Small tables with named rows and columns. After each table, cells are looked up by row and column.

dis:
	bofozam	zurav	depubaf	dagasi	napu	kefevi	did	fenub
nuta	47	41	40	52	39	35	28	23
falim	49	44	40	59	38	31	21	14
nup	49	38	40	70	40	40	47	40
mirizoz	28	35	39	58	38	35	31	21
duboken	42	36	39	58	40	42	48	43
tagifaz	45	33	39	78	41	47	67	59
zav	10	22	37	59	40	50	68	57
rinitoz	35	30	39	64	41	51	72	68

zav, fenub => 57
duboken, did => 48
nup, depubaf => 40
tagifaz, fenub => 59
duboken, napu => 40
tagifaz, kefevi => 47
duboken, fenub => 43
nuta, did => 28
rinitoz, kefevi => 51
tagifaz, zurav => 33
mirizoz, zurav => 35
rinitoz, bofozam => 35

fesa:
,nabe,butir,mone,vosa,bani,sove
rak,102,152,147,67,74,123
dogiru,141,115,92,175,155,107
modore,180,143,83,163,144,119
bati,188,149,83,156,140,123
nosibaz,84,139,158,63,75,124
neguv,181,158,92,138,125,126
lufep,141,171,135,66,75,135
sidiz,46,89,159,103,113,111
bazak,120,82,102,186,174,111
mivu,144,161,142,61,80,149
ririro,189,150,83,156,139,124
figaloz,48,89,160,101,112,114
niretes,194,147,100,130,134,148

sove of rak: 123
bani of ririro: 139
bani of bati: 140
butir of bazak: 82
nabe of nosibaz: 84
sove of neguv: 126
butir of dogiru: 115
bani of nosibaz: 75
vosa of dogiru: 175
mone of bazak: 102
vosa of modore: 163
sove of figaloz: 114
mone of ririro: 83
nabe of rak: 102
mone of lufep: 135
nabe of mivu: 144

Table pepir
|  | suti | fut | vume | gubu | zar | fid | tav | febibu | vobeg |
|---|---|---|---|---|---|---|---|---|---|
| zoke | 4.68 | 44.98 | 33.34 | -8.24 | 7.25 | 18.33 | 6.51 | -5.92 | 32.72 |
| ris | 45.39 | 7.91 | -5.66 | -31.66 | 5.94 | 51.84 | -26.60 | -2.67 | 35.27 |
| varun | -44.29 | -0.48 | 35.78 | 78.50 | 18.88 | -70.29 | 61.87 | 26.10 | -32.77 |
| sogiza | 4.83 | 63.95 | 56.42 | -21.74 | 8.92 | 14.81 | -2.35 | -22.90 | 52.89 |
| nakapa | -20.71 | 34.01 | 55.97 | 27.43 | 16.05 | -36.09 | 27.03 | -4.64 | 15.14 |
| kima | 66.50 | 22.58 | 0.61 | -66.56 | 4.17 | 77.59 | -53.47 | -21.14 | 64.99 |
| lir | -0.55 | 84.31 | 67.21 | -28.55 | 6.81 | 20.69 | 0.16 | -28.14 | 62.26 |
| lapize | 27.57 | 65.28 | 44.91 | -49.11 | 5.56 | 45.97 | -24.39 | -29.46 | 69.27 |
| puv | 24.41 | -88.98 | -74.48 | 58.14 | 10.84 | 4.19 | 22.98 | 63.44 | -62.35 |
| vun | -13.07 | 7.67 | 39.10 | 35.65 | 17.98 | -40.23 | 24.17 | 3.69 | 2.17 |

What is the gubu of zoke in pepir?
-8.24
What is the gubu of nakapa in pepir?
27.43
What is the tav of nakapa in pepir?
27.03
What is the vume of nakapa in pepir?
55.97
What is the vobeg of kima in pepir?
64.99
What is the fid of lir in pepir?
20.69
What is the vume of varun in pepir?
35.78
What is the febibu of sogiza in pepir?
-22.90
What is the fid of varun in pepir?
-70.29
What is the suti of zoke in pepir?
4.68
What is the tav of vun in pepir?
24.17

